Below is a small trained network, with its code and all its weights. Each question gives an input and a target symbol and asks what happens when units are switched off, that is, made to give their printed mean instead of their output.

import numpy as np


def w(rows, s, z=0):
    codes = np.array(rows[::2]) - 128.0
    scale = np.full(codes.shape[1], s)
    scale[-1] = z or s
    return codes * scale


def f(y):
    return np.maximum(y, 0)


def softmax(a):
    e = np.exp(a - a.max(-1, keepdims=True))
    return e / e.sum(-1, keepdims=True)


def log_softmax(a):
    a = a - a.max(-1, keepdims=True)
    return a - np.log(np.exp(a).sum(-1, keepdims=True))


def net(x, mask):
    ids = ['βεηλξστφω'.index(c) for c in x.split()]
    T = len(ids)
    res = E[ids] + P[:T]
    q, k, v = (res @ M[0].T for M in (Q, K, V))
    z = softmax(np.where(np.tri(T) > 0, q @ k.T / 2**0.5, -1e9)) @ v
    res = res + np.where(mask[0], z, O[0][:, -1]) @ O[0][:, :-1]
    y = f(res @ A[0][:, :-1].T + A[0][:, -1])
    res = res + np.where(mask[1:13], y, B[0][:, -1]) @ B[0][:, :-1]
    return log_softmax(res[-1] @ U[:, :-1].T + U[:, -1])


Q, K, V, O, A, B = {}, {}, {}, {}, {}, {}
E = w([
[189,90,92,141,98,106,133],'β',
[195,94,167,159,106,105,147],'ε',
[109,131,177,140,83,80,169],'η',
[187,133,170,180,104,123,108],'λ',
[164,131,90,116,105,90,132],'ξ',
[101,117,97,85,122,131,193],'σ',
[219,81,64,138,133,140,100],'τ',
[142,181,123,88,179,147,252],'φ',
[142,148,63,161,125,115,131],'ω',
],0.025)
P = w([
[223,254,100,180,4,203,229],'0',
[211,112,105,180,118,111,185],'1',
[204,72,29,181,147,137,167],'2',
[203,154,121,135,138,100,112],'3',
[180,77,97,137,195,67,114],'4',
[160,142,117,125,152,65,71],'5',
[161,141,136,107,171,41,65],'6',
],0.0063)
Q[0] = w([
[192,124,80,175,110,143,191],'head 1',
[255,90,55,243,182,147,29],'head 1',
],0.021)
K[0] = w([
[140,192,38,191,99,196,172],'head 1',
[175,113,113,163,5,128,218],'head 1',
],0.021)
V[0] = w([
[77,115,94,2,94,85,212],'head 1',
[114,222,26,172,225,117,146],'head 1',
],0.015)
O[0] = w([
[160,65,253,229,117,116,55,253],'head 1',
[202,182,169,26,56,151,91,103],'head 1',
],0.015,0.0064)
A[0] = w([
[72,103,149,145,115,172,79,69],'neuron 1',
[75,101,118,81,100,125,191,132],'neuron 2',
[168,128,119,90,71,126,118,82],'neuron 3',
[111,113,181,158,138,53,139,113],'neuron 4',
[147,94,127,109,109,1,171,196],'neuron 5',
[89,171,150,89,123,194,113,55],'neuron 6',
[90,130,157,42,92,163,137,95],'neuron 7',
[69,92,175,124,82,181,42,1],'neuron 8',
[30,104,160,106,70,168,175,109],'neuron 9',
[155,126,91,218,142,120,180,122],'neuron 10',
[110,48,110,165,124,132,74,105],'neuron 11',
[69,112,96,129,223,185,179,86],'neuron 12',
],0.0092,0.0064)
B[0] = w([
[133,115,23,67,129,102,150,173],'neuron 1',
[78,176,210,167,131,131,57,187],'neuron 2',
[56,184,198,138,150,122,131,180],'neuron 3',
[92,154,100,111,104,152,79,252],'neuron 4',
[166,131,104,159,139,157,112,225],'neuron 5',
[113,95,52,126,103,92,168,139],'neuron 6',
[143,46,46,130,159,146,127,160],'neuron 7',
[154,62,94,117,211,152,225,223],'neuron 8',
[131,131,147,110,168,120,43,137],'neuron 9',
[163,103,126,42,189,82,60,245],'neuron 10',
[10,179,122,128,78,143,166,226],'neuron 11',
[112,163,178,173,47,121,198,220],'neuron 12',
],0.012,0.018)
U = w([
[186,120,68,157,144,149,124,253],'β',
[123,115,135,132,143,64,175,100],'ε',
[89,115,147,117,121,124,84,90],'η',
[97,165,144,136,108,169,136,42],'λ',
[151,135,139,170,27,141,92,198],'ξ',
[105,105,113,157,100,196,145,189],'σ',
[126,198,90,168,235,255,117,107],'τ',
[114,122,166,105,151,145,141,89],'φ',
[109,117,133,62,73,128,131,85],'ω',
],0.0071,0.0041)

Each question gives the input, a string of symbols that net reads in full, and the target symbol t.
The units are the heads (2 rows each of Q, K, V and O) and the neurons (one row each of A and B). Each row of codes is followed by its name. A weight is (code - 128) times the scale printed after its matrix; where a second scale follows, it is the last column's (O, A, B and U).
mask holds one flag per unit, heads first, then neurons. A switched-off unit (its flag False) gives its mean, the last column of its rows in O or B, instead of its output. The means were averaged over made-up inputs and are rounded, as every weight is.
A unit's drop is (log p(t) with every unit on - log p(t) with that unit switched off) / (log p(t) with every unit on - log p(t) with every unit switched off).
The circuit of an input: a set's keep is (log p(t) with only the set's units on - log p(t) with every unit switched off) / (log p(t) with every unit on - log p(t) with every unit switched off). Starting from the 12 units with the biggest drops (on a tie, the unit counted first), units are removed one at a time, each time the one whose removal leaves the highest keep (on an exact tie, the one counted first), for as long as the keep stays at least 0.8.
circuit, biggest first: the units of the circuit, biggest drop first
unit that matters most: the unit with the biggest drop
top k neurons: the k neurons with the biggest drops, biggest first
input β ω η ω, target β: circuit, biggest first	neuron 3; neuron 2
input η σ ε, target η: top 3 neurons	neuron 10; neuron 8; neuron 11
input η ξ ξ ε η λ, target η: circuit, biggest first	head 1; neuron 10; neuron 8
input ξ ξ η, target ξ: unit that matters most	neuron 8
input ε ω λ ε ξ φ β, target ε: circuit, biggest first	head 1; neuron 12
input τ β φ η β η τ, target τ: circuit, biggest first	head 1; neuron 3
input ε ε φ ε ω, target ε: top 4 neurons	neuron 12; neuron 10; neuron 4; neuron 11
input λ ε φ β, target λ: circuit, biggest first	neuron 12; head 1; neuron 2
input ε ε β σ η ε λ, target ε: circuit, biggest first	head 1; neuron 12; neuron 4
input λ η ε β η, target η: circuit, biggest first	head 1; neuron 10; neuron 4
input φ σ λ, target φ: top 2 neurons	neuron 8; neuron 3
input ω ε η φ, target φ: circuit, biggest first	head 1; neuron 3; neuron 8
input ε ω β, target ε: circuit, biggest first	head 1; neuron 12; neuron 10
input η λ β η τ β ξ, target η: top 2 neurons	neuron 8; neuron 10
input ξ φ ω λ ε, target ξ: circuit, biggest first	neuron 8; head 1
input η σ φ λ β η, target λ: unit that matters most	head 1
input λ φ ε σ η, target σ: circuit, biggest first	neuron 8; head 1; neuron 10; neuron 11
input ε φ λ η, target φ: circuit, biggest first	head 1; neuron 8; neuron 3
input φ λ λ ξ ε, target φ: circuit, biggest first	neuron 8; head 1; neuron 3
input σ β ε τ λ β, target σ: unit that matters most	neuron 8
input ε ω ε φ η, target φ: circuit, biggest first	neuron 8; head 1
input ε ξ η ε φ ξ, target ε: top 4 neurons	neuron 12; neuron 4; neuron 10; neuron 11
input σ η φ φ τ, target σ: top 2 neurons	neuron 11; neuron 8
input φ ε ξ, target φ: circuit, biggest first	neuron 8; head 1; neuron 3
input λ β ω, target λ: top 2 neurons	neuron 12; neuron 2
input τ η η σ η ε λ, target τ: top 3 neurons	neuron 12; neuron 10; neuron 3
input λ ξ β η β β ε, target λ: unit that matters most	neuron 12
input η ε ω ξ σ, target ω: top 3 neurons	neuron 3; neuron 6; neuron 8
input ω β τ η, target τ: top 3 neurons	neuron 7; neuron 12; neuron 2
input η λ ε ε η σ, target σ: top 4 neurons	neuron 8; neuron 10; neuron 11; neuron 4
